(in the rows, 128 means zero)
Each row of numbers belongs to one of the nodes below and depends on some of the facts about them. Some rows are named. Which node is each other row?

Known rows:
[158 121 127 139 127 128 190 109 127 150 144  94  94 111 125  96 154  95
 174 124 211 132 121 128 116 151  83 129 132  77  81 217 157 149 178 155
 108  89] : vubak
[143 106 134 135 147 130 134 125 123 151 150 106 113 113 129 103 151 109
 164 125 197 120 114 134 110 137 102 140 146  87 110 195 164 123 159 168
 112 117] : stulem
[163 121 170 164 105  97 193 114 102 135 184 121 138  94  98 135  99 110
 188 149 183 123 145 118 110 140  78 137 177  45 151 165 155 145 131 147
 109 172] : zovon
[145 121 163 114 156 118 169  93  85 151 175 101 140  92 176 136 147  63
 140 137 150 146 134 112 114 159  82 133 169  87 125 199 157 134 126 183
 130 157] : zugun
[155 119 147 120 118 125 186 105 105 147 171 113 142  92 144 111 128  81
 150 138 184 139 120 117 109 134  95 146 140  81 124 172 141 137 136 141
 125 158] : plisuk
[167 116 152 115 124 160 197 116 114 150 147  98 167  84 129  94 117  82
 167 120 190 141 118 131  97 137  99 147 131  76 119 162 147 112 110 129
  91 169] : grozetu
[142 120 139 138 133 140 125  93 152 118 151 133 127  95 125 124 160  81
 178 142 158 134 118 157 125 127 101 157 142 117 105 175 101 131 150 150
 142 142] : ledus
[155 118 149 121 117 125 185 105 105 147 169 112 142  91 144 112 129  82
 151 137 184 143 122 118 109 136  95 147 143  80 123 170 142 134 136 143
 122 157] : viskis
[144 106 135 135 146 130 134 125 122 150 149 107 113 112 128 104 150 108
 164 125 196 120 113 133 109 136 103 140 146  89 110 194 165 124 158 166
 111 119] : ruklin
[148  95  89 161 135 127 104 129 124 141 149 118 131 109 123 106 177 111
 172 155 184 148 112 149 116 150 108 152 157 119 106 185 139 114 174 163
 118 122] : grale
[134 123 142 116 114 120 110 139 119 153 153 120 124 110 136 117 156 123
 175 115 206 126 106 121 102 128  98 135 138  98  97 172 168 126 152 184
 111  99] : dreflom
[136 131 163 121 148 139 146  93 151 118 152 125 107 104 128 115 142  68
 168 129 171 103 115 146 125 107  93 150 125  89 114 187 118 150 141 141
 156 140] : toste
[162 119 169 158 104 101 194 113 105 138 181 120 139  93 104 132 103 108
 183 146 183 128 143 117 107 142  80 138 172  50 145 165 153 142 133 148
 108 170] : kloflove
[146  98 155 125 180 137 108 135 120 159 147  69 131 111 148 108 144 105
 160 138 167 127 114 142 109 148  77 136 148  87 112 214 161 144 126 205
  91 108] : stukos
[153 110 188 115 153 172 136 105 164 136 147  89 141  89 123 109 117  98
 179 127 153 125 115 163 112 124  84 152 126  91 107 182 103 151 103 165
  92 128] : bradrapok
[142 109 131 132 154 131 127 129 119 149 150 108 112 116 129 100 149 102
 160 129 198 113 110 133 110 129 101 141 141  86 116 196 166 128 158 161
 123 121] : skivis
[129 143 178 103 109 131 121 104 149 126 155 141 126  94 136 135 149  93
 182 113 174 120 110 134 114 110  94 143 127 108  95 160 122 141 131 168
 139 122] : fledi
[137 128 171 124 142 139 144  94 151 122 151 127 113  99 128 120 143  78
 170 124 167 114 118 147 123 116  95 149 134  95 109 181 118 139 140 149
 142 142] : dratrek
[132  60 188 129 146 131 160 149 156 144 144 116  79 110 127  96 166 125
 124 147 208 153 110 123 104 143 102 146 168  62  86 174 175 108 148 159
 131 123] : divol

There are 2 kinds of fact about the nodes: Ψ, ω.
Ψ(bestezol, zugun); Ψ(bevul, semadur); Ψ(bistum, sugram); Ψ(boska, rabibra); Ψ(bradrapok, grufli)
Ψ(broklustis, klovem); Ψ(brotul, sagugrer); Ψ(damun, flekle); Ψ(datan, pone); Ψ(divol, datan)
Ψ(draflur, pogrur); Ψ(dratrek, vudis); Ψ(dreflom, zotrun); Ψ(dreskek, povus); Ψ(drima, grozetu)
Ψ(drumon, bodum); Ψ(duduklur, flakebrek); Ψ(fazul, plufla); Ψ(fedak, pavak); Ψ(feskol, fedak)
Ψ(fistis, vebrak); Ψ(flakebrek, matus); Ψ(flalon, gudril); Ψ(flasil, truvus); Ψ(fledi, tapla)
Ψ(flekle, guba); Ψ(fleri, giflegram); Ψ(flesobo, fligri); Ψ(flestak, matiben); Ψ(fligri, bestezol)
Ψ(flogam, fazul); Ψ(flogin, nagrum); Ψ(flugisas, kostom); Ψ(fotrinok, vedros); Ψ(giflegram, dreflom)
Ψ(govu, flogin); Ψ(grale, penir); Ψ(gredron, flalon); Ψ(greklok, flugisas); Ψ(grozetu, flasil)
Ψ(grufli, plibrin); Ψ(gruto, drukil); Ψ(guba, kebun); Ψ(gudril, laske); Ψ(kebun, plikega)
Ψ(kede, kibraskul); Ψ(keplom, flesobo); Ψ(kibraskul, flogam); Ψ(kitos, klemek); Ψ(klibro, brotul)
Ψ(kloflove, trastar); Ψ(klovem, ziti); Ψ(kodugri, poku); Ψ(kostom, stanum); Ψ(laske, vunafu)
Ψ(lasur, greklok); Ψ(ledus, skego); Ψ(lezo, saple); Ψ(loplis, brogroma); Ψ(matiben, divol)
Ψ(meze, tofle); Ψ(mitru, plafli); Ψ(mobu, toste); Ψ(mupovu, pleben); Ψ(nabras, bradrapok)
Ψ(nagrum, fledi); Ψ(nebes, skugru); Ψ(nilaklum, loplis); Ψ(nodror, vufan); Ψ(pavak, vubak)
Ψ(penir, dreskek); Ψ(plabris, lasur); Ψ(plafli, plisuk); Ψ(pleben, stukos); Ψ(plibrin, drima)
Ψ(plife, mupovu); Ψ(plikega, keplom); Ψ(plisuk, kitos); Ψ(plufla, draflur); Ψ(poku, kloflove)
Ψ(pone, meze); Ψ(povus, ziflo); Ψ(puflor, zorom); Ψ(rabibra, dratrek); Ψ(retrusil, gredron)
Ψ(ruklin, duduklur); Ψ(saple, nodror); Ψ(semadur, stegusi); Ψ(skego, vudrin); Ψ(skivis, zaski)
Ψ(skuflis, govu); Ψ(skugru, bistum); Ψ(stanum, sugrak); Ψ(stegusi, gruto); Ψ(stiku, nabras)
Ψ(stopatu, fistis); Ψ(stukos, stiku); Ψ(stulem, votatra); Ψ(subromar, drumon); Ψ(sugram, grale)
Ψ(tapla, flumam); Ψ(tatil, flestak); Ψ(trastar, zovon); Ψ(treda, skivis); Ψ(truvus, plabris)
Ψ(vedros, mobu); Ψ(viskis, ruklin); Ψ(votatra, klibro); Ψ(vubak, broklustis); Ψ(vufan, bevul)
Ψ(ziflo, ledus); Ψ(ziti, fotrinok); Ψ(zorom, damun); Ψ(zotrun, skuflis); Ψ(zovon, subromar)
Ψ(zugun, plife); ω(bestezol, 994); ω(bevul, 353); ω(bistum, 994); ω(bodum, 932)
ω(boska, 353); ω(bradrapok, 932); ω(brogroma, 994); ω(broklustis, 932); ω(brotul, 353)
ω(damun, 353); ω(datan, 353); ω(divol, 994); ω(draflur, 353); ω(dratrek, 932)
ω(dreflom, 994); ω(dreskek, 994); ω(drima, 932); ω(drorak, 353); ω(drukil, 994)
ω(drumon, 994); ω(duduklur, 994); ω(fazul, 994); ω(fedak, 932); ω(feskol, 994)
ω(fistis, 353); ω(flakebrek, 353); ω(flalon, 932); ω(flasil, 994); ω(fledi, 932)
ω(flekle, 994); ω(fleri, 994); ω(flesobo, 932); ω(flestak, 353); ω(fligri, 994)
ω(flogam, 353); ω(flogin, 932); ω(flugisas, 994); ω(flumam, 353); ω(fotrinok, 994)
ω(giflegram, 994); ω(govu, 932); ω(grale, 994); ω(gredron, 353); ω(greklok, 994)
ω(grozetu, 353); ω(grufli, 353); ω(gruto, 353); ω(guba, 353); ω(gudril, 932)
ω(kebun, 994); ω(kede, 994); ω(keplom, 353); ω(kibraskul, 353); ω(kitos, 994)
ω(klemek, 994); ω(klibro, 994); ω(kloflove, 353); ω(klovem, 994); ω(kodugri, 994)
ω(kostom, 932); ω(laske, 932); ω(lasur, 994); ω(ledus, 932); ω(lezo, 994)
ω(loplis, 932); ω(matiben, 994); ω(matus, 994); ω(meze, 932); ω(mitru, 353)
ω(mobu, 932); ω(mupovu, 932); ω(nabras, 994); ω(nagrum, 932); ω(nebes, 994)
ω(nilaklum, 994); ω(nodror, 353); ω(pavak, 932); ω(penir, 932); ω(plabris, 353)
ω(plafli, 932); ω(pleben, 994); ω(plibrin, 994); ω(plife, 994); ω(plikega, 994)
ω(plisuk, 353); ω(plufla, 932); ω(pogrur, 353); ω(poku, 353); ω(pone, 353)
ω(povus, 994); ω(puflor, 932); ω(rabibra, 994); ω(retrusil, 353); ω(ruklin, 994)
ω(sagugrer, 994); ω(saple, 994); ω(semadur, 353); ω(skego, 994); ω(skivis, 994)
ω(skuflis, 994); ω(skugru, 932); ω(stanum, 994); ω(stegusi, 353); ω(stiku, 994)
ω(stopatu, 994); ω(stukos, 994); ω(stulem, 994); ω(subromar, 994); ω(sugrak, 932)
ω(sugram, 353); ω(tapla, 932); ω(tatil, 353); ω(tebul, 994); ω(tofle, 994)
ω(toste, 932); ω(trastar, 353); ω(treda, 353); ω(trirak, 932); ω(truvus, 994)
ω(vebrak, 994); ω(vedros, 353); ω(viskis, 353); ω(votatra, 932); ω(vubak, 994)
ω(vudis, 932); ω(vudrin, 994); ω(vufan, 994); ω(vunafu, 994); ω(zaski, 994)
ω(ziflo, 932); ω(ziti, 353); ω(zorom, 932); ω(zotrun, 994); ω(zovon, 353)
ω(zugun, 353)

Name these rows:
No name comes twice in this set of rows, the named rows included.
[144 105 109 142 152 132 112 128 120 145 150 112 119 115 129 100 160 102
 164 142 192 121 108 140 113 132 103 146 145 100 117 194 155 125 164 158
 128 121] | skego
[151 122 143 117 127 125 178 108 104 144 170 114 139  96 146 105 129  73
 146 143 187 128 116 118 109 122  95 150 135  77 134 174 142 142 134 134
 139 162] | drorak
[136 111 145 127 180 128 119 106 100 154 159 103 107 114 158 128 167  91
 153 118 168 122 126 124 116 158  98 124 177  97 115 221 178 117 157 199
 124 118] | bestezol
[155 142 165 129 113 136 214  72 157 123 144 110  92  94 124 117 147  68
 187 119 182 136 129 141 129 140  75 135 123  85  70 205 109 165 163 143
 127 107] | broklustis
[148 126 141 111 128 124 171 112 100 143 173 117 141  99 147 107 125  71
 146 146 189 123 112 116 109 115  92 149 129  78 137 172 142 146 131 132
 148 158] | flumam
[147  92 181 118 115 125 204 117 125 145 165 120 123  87 142 108 139  93
 128 149 191 163 119 112 106 142  96 151 157  66 107 158 148 126 128 139
 132 160] | flestak
[147 108 133 134 142 130 142 123 123 150 148 104 110 112 128 102 152 106
 165 125 199 122 115 132 111 140  98 139 144  87 105 199 164 129 162 165
 112 114] | feskol
[129 132 143 105 101 117  99 143 117 155 155 127 132 108 139 122 157 128
 179 113 210 127 101 115  99 123  96 133 133 104  92 163 172 127 148 190
 114  92] | skuflis
[134 122 194 119 172 131 127  91 139 129 150  99 121  96 156 141 157  68
 167 129 129 129 129 148 124 143  72 138 155  97 103 206 128 145 118 202
 128 137] | mupovu
[160  97 141 125 157 172 130 138 136 161 139  78 142 105 115  81 124 121
 175 120 196 120 106 151  99 134  99 144 130  85 113 188 154 123 126 161
  72 114] | plibrin
[141 120 156 138 130 135 139  92 154 120 150 131 122  93 123 128 156  86
 178 133 160 135 122 153 125 132 100 153 143 110  99 173 108 131 148 155
 133 142] | skugru
[138 102 136 128 161 131 126 135 124 144 151 109 103 120 131  92 151  98
 148 138 203 106 105 132 110 118 100 145 140  77 122 195 168 131 154 153
 141 125] | tofle
[144 104 127 139 146 130 129 126 123 150 149 107 116 112 127 104 156 109
 165 129 194 124 115 136 111 140 102 142 148  93 110 192 161 121 161 166
 113 119] | nebes
[151 108 151 170 140 107 137 134 118 139 163 114 109 117  91 120 124 130
 193 137 197 101 131 133 111 137  86 132 172  59 137 191 176 135 154 169
 105 131] | subromar

The same nodes again, as new rows of numbers:
Known rows:
[130 121 113 131 150  99  85  75  81 136 126  65 112 111 120 148 120 158
 108 110 104  86  99 164 122 138 134 109 102 106 142 122 150] : flumam
[152 139 133 135  87  96 141 151 121 121 135 108 115 131 114 147 134 143
 123 125 124 109 138 107 128 137 130 127 107 105 124 115 114] : povus
[ 96 153 105 117 162 102 133 143 124 106 180 181 138 165 101 151 126 183
 109 158 107 144  82 156  88 129 159 139 109 149 139 134 151] : boska
[149 136 126 130  75 103 141 118 126 135 134 124 121 143 107 143 135 165
 123 128 129 100 125 114 125 143  97 120 118 116 127 110  90] : plife
[121 136 126 138 171  75 120 132 107 110 137  68 104 130 108 157 120  70
 110 140  89 136 116 130 105 136 165 134  88  72 141 101 192] : plisuk
[149 136 127 131  75 103 140 118 125 136 134 124 121 141 109 142 134 166
 123 127 129  98 126 114 126 142  97 120 117 117 127 110  90] : nabras
[108 132 125 129 138 108 109  87 102 131 156 105 116 150 110 145 126 140
 111 141  97 122 102 151 105 132 122 124 116 104 138 114 139] : drorak
[130 129 153 170 171 237 126 170  62 152 163  95 148  94 132 143 139 132
 104 129 124 146 113 124 149 108 112 135 116 134 154 144 132] : bodum
[107 130 116 125 119  95 105  61 110 146 146 117 115 166 103 147 123 141
 113 147  99 125  94 144 102 137 102 119 126 107 136  94 124] : damun
[ 95 119 124 140 142 153 129 120  87 115 180 109 138 128 115 140 124 100
 111 133  82 139  97 151 111 111 120 141 116  84 135 119 134] : zovon
[107 139 144 127  82  16  90  73 122 141 143  95  68 183 115 148 136  41
 117 155  86 148 131 111  87 128 145 126 136  69 136 109 170] : viskis
[111  96  89 140  80  96 112  54  88 147 140 120 142 110 118 126 121  59
 107 103  87 101  54 155  99 115  81 117 136  67 154 115 136] : fistis
[113 141 110 126 172 105 118 128 106 112 155 120 126 137 108 153 122 164
 108 138 105 123  95 156 104 135 157 130  97 124 141 125 161] : datan
[149 136 128 130  75 101 139 118 125 136 133 123 120 143 109 142 135 167
 123 128 129  99 126 116 126 142  96 120 118 115 127 110  91] : stiku
[104 143 100 126 148  71 134 135 127 114 155 153 129 156  98 154 121 111
 110 153  98 150  81 137  85 132 156 136 105 111 142 107 173] : tatil
[139 137 129 139  87 122 158 173 120 111 154 130 130 132 112 147 133 127
 124 129 115 130 133 103 127 125 132 140 110 104 118 114 107] : saple
[137 150 150 154 184 193 136 134 102 166 147 122 140 138 109 144 141 182
 103 162 148 131 100 128 128 142  77 122 111 159 169 124 129] : mobu
[150 136 129 131  78 106 139 119 123 135 134 120 121 138 110 143 134 171
 122 125 130  96 128 118 128 143  96 119 117 117 127 111  89] : truvus
[152 135 131 131  82 115 134 116 117 135 135 110 120 134 112 142 135 189
 122 121 132  89 132 124 133 145  97 116 115 120 127 117  85] : stanum

Name these rows:
No name comes twice in this set of rows, the named rows included.
[143 148 158 153 201 220 125 127  86 166 146  98 138 123 115 145 141 225
 102 150 153 110 109 143 142 145  77 117 105 168 169 138 119] | toste

The same nodes again, as new rows of numbers:
Some nodes and their rows:
[136 149  99 144 143 131 140 126 139 131 143 139 154 135 131 127 118 130
 124 110 138 125 127 135 140 135] : nilaklum
[127 148 149 113 137 130 115 107 118 135 167 139  84 135 133 135 106 146
 115 113 127 118 106 143 146 127] : puflor
[133 147 112 138 148 130 136 123 135 125 135 138 136 138 129 128 115 120
 123 112 136 128 126 138 139 135] : stulem
[119 148 123 119 114 123 120 146 123 113 152 114 106 122 165 138 101 143
 124 105 116 122 123 148 151 141] : fledi
[108 151  95 153 173 125 155 109 143 132 178 152 149 135 114 132 116 157
 140 102 130 137 139 132 173 133] : flugisas
[131 146 117 139 150 130 132 121 136 124 135 138 134 138 129 129 116 121
 123 112 135 132 126 139 139 135] : matus
[130 144 120 133 152 130 133 122 132 123 129 135 128 136 133 130 116 118
 124 116 133 128 127 139 140 137] : zaski
[154 147 135 107 141 140 156 148 155 151 112 129 108  97 139 127 120 149
 135 125 116 136 112 142 144 119] : penir
[127 142 112 147 144 140  83 130 122 120 138 143 149 133 133 121 121 120
 127 131 115 140 136 144 135 134] : kodugri
[141 134 105 143 105 117 164 123 148 134 126 142 135 148 129 117 121 198
 119 120 163 137 144 138 122 127] : kibraskul
[122 126 109  91 144 126 124 114 126 138 115 141 179 115 151  94 104 158
 126 105 152 109 142 127 122 138] : ziti
[122 154  98 140 129 122 135 144 127 117 142 124 140 126 146 134 110 113
 121 103 123 117 130 144 146 147] : giflegram
[116 154 106 134 130 120 131 148 123 110 131 117 120 127 149 140 107 109
 121 104 119 119 130 147 148 151] : zotrun
[126 132 113 101 175 129 111 122 126 133  97 134 153 128 146 106 101 125
 129 103 158 116 130 132 126 143] : fotrinok
[131 140 100 119 160 129 121 123 131 135 114 137 162 130 141 111 107 127
 127 104 152 118 128 132 131 140] : feskol
[131 145 125 131 152 129 132 121 133 122 128 135 123 140 131 128 114 114
 123 116 136 130 125 139 141 137] : rabibra
[121 151 114 129 141 124 131 139 127 112 131 121 118 131 143 135 108 105
 121 109 124 120 129 145 145 148] : fleri
[110 145 128 113 112 119 139 134 123 109 140 122 121 120 151 130 107 130
 121 114 112 116 141 145 143 145] : flumam
[141 139 128 141 147 120 147 127 138 122  96 129  91 161 129 133 114 148
 122 123 163 143 130 145 127 136] : kede

Which node is each row?
No name comes twice in this set of rows, the named rows included.
[147 133 124 137 121 120 143 129 143 130 119 129  83 159 143 132 111 201
 125 123 171 151 127 146 129 124] | plufla
[124 148 114 121 112 125 124 146 127 120 160 119 120 124 163 135 104 144
 125 105 121 122 122 145 149 138] | tapla
[149 139 103 156 133 117 158 132 149 131 108 135 109 163 124 127 120 174
 120 118 174 146 134 142 123 134] | fazul
[125 129 105  95 140 127 126 116 129 139 123 143 183 115 150  96 107 158
 127 106 151 109 141 128 124 136] | vedros

Now the same nodes, written a new way:
Some nodes and their rows:
[134 139 111 191 132 125 113 142 145 120 107 122  94 105] : flogin
[135 139 111 194 132 124 112 143 146 120 106 122  92 105] : govu
[124 129 121 120 129 137 136 130 128 128 132 125 114 129] : boska
[127 132 125 119 133 130 124 123 128 124 123 127 128 126] : dratrek
[132 129 123 163 124 123 125 141 134 129 118 127 112 123] : giflegram
[130 131 121 103 121 127 126 131 128 125 127 132 135 131] : stanum
[126 141 106  69 128 139 123 125 129 116 121 130 132 127] : kostom
[138 129 161  98 120 145 173 141 117 131 111 120 142 128] : klovem
[136 128 156 101 120 142 167 140 119 132 113 122 139 128] : vubak
[129 127 130 128 125 126 131 133 127 131 125 128 127 131] : lezo
[139 122 153 158 123 101 106 122 132 125 141 137 168 118] : matus
[136 126 143 159 128 111 110 122 135 121 147 133 150 111] : flumam
[126 131 122 111 129 139 137 133 129 129 132 124 111 127] : zovon
[128 125 133 127 128 128 126 132 127 134 127 129 131 132] : nebes
[127 133  97  87 116 141 127 133 127 110 118 133 151 134] : truvus
[117 103 122 251 124 130 140 121 119 125 108 123 146 142] : stiku
[126 133 123 114 134 134 127 125 128 126 120 126 122 127] : flalon
[136 129 156 102 121 141 166 140 118 131 113 122 139 129] : fotrinok
[119 126  98 146 128 150 126 121 126 105 106 126 156 131] : drima

Name these rows:
No name comes twice in this set of rows, the named rows included.
[117 114 123 208 123 110 141 117 117 137 124 128 111 147] | plife
[127 141 118  62 120 104 132 125 122 140 143 136  87 141] | flekle
[125 143 115  56 118  96 134 121 120 142 148 137  76 145] | kebun
[116 113 104 199 126 152 140 124 124 113 113 121 146 134] | grufli
[134 131 120 180 124 121 123 145 138 128 115 126 105 117] | dreflom
[122 121 143  96 150 144 102 121 132 141 136 126 148 132] | ziflo
[120 129 118 127 120  97 138 116 116 142 139 134  85 148] | fligri
[119 141 107  71 123 105 140 116 119 140 153 133  62 144] | keplom
[121 118 141  95 147 150 112 128 133 144 147 125 138 133] | sugram
[116 112 109 217 132 144 132 116 123 112 102 121 153 134] | bradrapok
[125 140 117  81 130 123 127 121 126 129 129 129 105 131] | zorom
[120 127  93 121 123 154 134 128 127 107 119 126 144 131] | grozetu

